Small tables with named rows and columns. After each table, cells are looked up by row and column.

Table fil
	vupu	mon
tilizi	9146	5809
badu	9906	663
suvuze	9496	3438
tomoga	9544	3117
gal	9835	1142
sus	9470	3617
kaga	9301	4757
kesabo	9365	4324
selud	8694	8872
rodara	8643	9215

mon of suvuze = 3438
vupu of badu = 9906
vupu of gal = 9835
mon of badu = 663
mon of tomoga = 3117
vupu of tomoga = 9544

Table murus
	buruko	goler	vef	dofo	tib	piliba
buteset	0.04	0.10	0.09	0.10	0.31	0.44
gan	0.40	0.55	0.42	0.52	0.44	0.46
danok	0.21	0.45	0.23	0.32	0.17	0.32
voru	0.26	0.14	0.27	0.25	0.92	0.10
dud	0.28	0.18	0.29	0.26	0.79	0.17

dofo of voru = 0.25
dofo of gan = 0.52
tib of buteset = 0.31
buruko of voru = 0.26
buruko of danok = 0.21
goler of gan = 0.55
vef of buteset = 0.09
tib of danok = 0.17
goler of voru = 0.14
vef of gan = 0.42

nugule =
,kif,vubup,dusen,kesu,bam,mif,vafo,zamo,nipo
gunuk,7,21,56,-40,-64,40,-5,-4,54
tor,13,-26,4,5,4,10,-17,13,84
vep,-14,62,10,-2,-6,-13,5,5,35
nizunaz,17,-16,-6,7,-2,13,-31,15,88
zepev,31,-61,5,-1,-12,5,-49,6,95
zam,-50,14,20,-37,-5,-1,-2,-37,39
bulazog,-21,14,-32,-13,-43,-32,-17,-7,53
lar,-14,-25,-7,-7,-37,50,-55,26,21
zug,29,29,27,-19,-16,31,1,26,57
tal,9,-42,19,-22,35,29,-21,43,81
duv,-6,-23,30,-44,43,-6,-22,-1,60
poso,22,-12,31,-8,-24,46,-72,13,51

nizunaz, vubup: -16
tor, dusen: 4
lar, bam: -37
zug, zamo: 26
poso, kif: 22
zepev, nipo: 95
zepev, vafo: -49
nizunaz, vafo: -31
bulazog, vubup: 14
vep, kif: -14
duv, kesu: -44
duv, mif: -6

bimomut =
         mam  vibilak
numurid   74       12
zav       74       25
kos       85       19
ged       10       97

mam of ged = 10
mam of kos = 85
mam of numurid = 74
vibilak of zav = 25
mam of zav = 74
vibilak of ged = 97
vibilak of numurid = 12
vibilak of kos = 19
Which row has the largest mam? kos

dirulav =
,mozusu,zef,nikup,rodubo,fub,kib,rab
lev,46,36,46,29,37,33,37
nunaz,45,41,30,68,62,23,58
teko,42,41,46,8,19,53,30
kig,41,37,48,20,21,46,32
kotov,33,35,35,76,64,22,44

zef of kig = 37
zef of nunaz = 41
mozusu of kig = 41
rodubo of teko = 8
nikup of lev = 46
fub of lev = 37
mozusu of lev = 46
fub of teko = 19
kib of teko = 53
nikup of teko = 46
Which row has the largest kib? teko

Table mon
columns: tatili, zemavaf, lupodak, ragurip
vam: [0.497, 0.479, 0.504, 0.497]
lek: [0.360, 0.733, 0.582, 0.577]
totote: [0.524, 0.650, 0.742, 0.491]
diramob: [0.603, 0.277, 0.838, 0.136]

zemavaf of totote = 0.650
zemavaf of diramob = 0.277
ragurip of totote = 0.491
tatili of vam = 0.497
lupodak of lek = 0.582
lupodak of diramob = 0.838
zemavaf of vam = 0.479
ragurip of diramob = 0.136
tatili of diramob = 0.603
lupodak of vam = 0.504
tatili of lek = 0.360
lupodak of totote = 0.742
tatili of totote = 0.524
zemavaf of lek = 0.733

vedo =
fields: beneg, nagagu, lom, bako, falo, zot, rugelut, zepuvik, bizo, ridozu
sitol: [1.487, -2.376, -3.777, 3.505, 0.601, 3.101, -1.424, 1.522, 2.543, -2.333]
vogevo: [-5.775, 0.907, 2.507, -9.163, -0.991, -5.804, -0.533, -2.732, 5.208, -2.608]
donu: [1.983, -8.154, -8.909, 4.698, 1.481, 3.576, -5.786, 0.582, -6.233, -2.441]
nanumu: [0.151, -2.597, -6.770, -1.716, -0.772, -1.344, 3.007, 2.145, 4.915, -5.220]
vuli: [2.194, -3.187, -6.176, 2.945, -1.809, 0.971, 0.563, 0.317, -5.062, -1.509]
tefe: [-2.330, -2.646, 2.319, 1.482, 1.325, 2.164, -9.751, -3.015, -3.669, 1.092]
sipele: [-0.380, 0.915, -0.932, -1.085, -1.973, -0.958, 2.161, 0.318, 2.665, -1.894]
gikis: [-4.490, -1.318, 0.486, -7.063, 0.937, -3.221, -2.582, -2.949, 5.209, -2.861]

zot of sitol is 3.101
rugelut of sipele is 2.161
rugelut of donu is -5.786
nagagu of tefe is -2.646
ridozu of sipele is -1.894
nagagu of donu is -8.154
ridozu of donu is -2.441
falo of vuli is -1.809
zot of vogevo is -5.804
rugelut of tefe is -9.751
nagagu of sipele is 0.915
rugelut of vuli is 0.563
lom of tefe is 2.319
falo of gikis is 0.937
zepuvik of tefe is -3.015
bako of gikis is -7.063
bako of vuli is 2.945
bizo of vuli is -5.062
falo of tefe is 1.325

borada.tsv
	rin	nutik	gom	sofito	sizaz
rotep	60	185	116	209	156
gori	141	159	173	131	166
masak	214	205	114	178	181
viveke	131	161	184	121	167
dov	144	156	162	152	164
sabaku	163	149	163	158	154
sozun	120	179	152	178	178
nes	164	180	154	160	174
kedaru	171	153	144	167	159
debanu	185	130	165	149	147
fus	150	158	160	149	156

What is the sizaz of gori in borada?
166
What is the sizaz of masak in borada?
181
What is the gom of nes in borada?
154
What is the sofito of masak in borada?
178
What is the sizaz of sozun in borada?
178
What is the rin of fus in borada?
150
What is the sizaz of rotep in borada?
156
What is the gom of debanu in borada?
165
What is the rin of debanu in borada?
185
What is the nutik of rotep in borada?
185
What is the gom of sabaku in borada?
163

nekadil
         dofuva    mig
busevul     896   4851
mamama     6339   9721
falumu     4525   4851
puga      -6362  -3266
fuva       9968   9721
tadedu    -8176   1604
pul       -2733  -4890
lotefem   -4547  -1643
ditoru     2710  -3266
patezom   -4547  -3266
vidu       9968   8098
zoti      -4547    -19
zusu      -8176  -9760

dofuva of pul = -2733
dofuva of patezom = -4547
mig of falumu = 4851
mig of puga = -3266
dofuva of ditoru = 2710
mig of ditoru = -3266
dofuva of zusu = -8176
dofuva of falumu = 4525
dofuva of puga = -6362
mig of patezom = -3266
dofuva of lotefem = -4547

Table kuzon
,rugut,dagam,tir,kiv,kubozur,girap
fepi,391,498,483,19,36,578
vaseke,489,391,432,534,541,270
vusupo,388,472,471,735,724,569
gab,443,357,342,58,83,246
loso,468,445,472,201,180,412
risos,343,403,323,698,724,384
lus,334,260,319,548,546,455
gome,356,245,288,757,780,347

gome, girap: 347
vusupo, dagam: 472
loso, rugut: 468
vusupo, kiv: 735
loso, dagam: 445
gab, rugut: 443
gab, tir: 342
risos, kiv: 698
fepi, kubozur: 36
vaseke, kubozur: 541
fepi, girap: 578
fepi, kiv: 19
risos, girap: 384

Table mirina
	palivin	lelak	mupozat	lam	misimor	liv
gab	0.10	0.60	-0.01	0.03	0.58	0.52
rup	0.24	0.66	0.34	0.26	0.88	0.80
golo	0.53	-0.47	-0.15	0.09	-0.73	-0.68
begakor	-0.32	-0.31	0.34	0.18	-0.39	-0.25
voz	0.20	0.56	-0.24	0.06	0.54	0.38

What is the liv of begakor in mirina? -0.25
What is the misimor of voz in mirina? 0.54
What is the liv of golo in mirina? -0.68
What is the lelak of begakor in mirina? -0.31
What is the mupozat of rup in mirina? 0.34
What is the lelak of voz in mirina? 0.56
What is the misimor of begakor in mirina? -0.39

dabi:
|  | suv | dol | kuvepam | zedodom | toruri |
|---|---|---|---|---|---|
| nakas | -3.0 | -0.6 | -6.0 | -0.9 | -4.5 |
| pok | 7.6 | 7.3 | 4.4 | 8.0 | 7.0 |
| dof | -3.1 | -6.8 | 1.5 | -5.8 | -3.3 |

dof, suv => -3.1
nakas, zedodom => -0.9
pok, toruri => 7.0
nakas, kuvepam => -6.0
pok, kuvepam => 4.4
nakas, toruri => -4.5

fari.csv
,noke,pekub,rotib,muta,mifeve,geku,kegu
gef,188,129,139,190,125,118,126
dufi,217,184,123,156,33,166,153
tegeres,252,211,100,90,121,181,178
vugota,227,198,103,140,84,198,123
mibuzi,241,201,91,117,127,201,139
bezu,228,215,154,111,87,123,148
kogo,228,199,128,119,157,147,113
mimamig,206,146,126,159,28,139,224
terop,213,170,178,142,109,71,167
gukef,231,178,146,141,102,128,172
bos,208,162,130,166,136,144,108
bokevas,241,229,128,89,105,152,149
tilogik,216,172,159,140,97,97,175
takabus,247,207,118,94,160,157,154

bos, kegu: 108
tilogik, pekub: 172
mimamig, rotib: 126
takabus, rotib: 118
vugota, mifeve: 84
mibuzi, kegu: 139
dufi, geku: 166
mimamig, geku: 139

linisik
columns: dagu, zetel, sapaz
sobibod: [75, 116, 141]
nivedil: [160, 83, 78]
lom: [106, 130, 174]
mudamiv: [75, 96, 117]
pere: [164, 49, 53]
vipupez: [113, 133, 159]
nog: [199, 165, 126]
vir: [104, 104, 133]
bubagon: [154, 182, 127]
kavozu: [53, 116, 155]
boro: [114, 156, 118]
gavuben: [124, 119, 130]
bofig: [97, 54, 48]
sesi: [73, 110, 80]

gavuben, dagu -> 124
kavozu, sapaz -> 155
kavozu, dagu -> 53
pere, dagu -> 164
vir, dagu -> 104
mudamiv, zetel -> 96
mudamiv, sapaz -> 117
vir, zetel -> 104
lom, zetel -> 130
vipupez, sapaz -> 159
nivedil, dagu -> 160
sesi, dagu -> 73
vir, sapaz -> 133
bubagon, dagu -> 154
sesi, sapaz -> 80
bofig, dagu -> 97
Row with the largest sapaz: lom

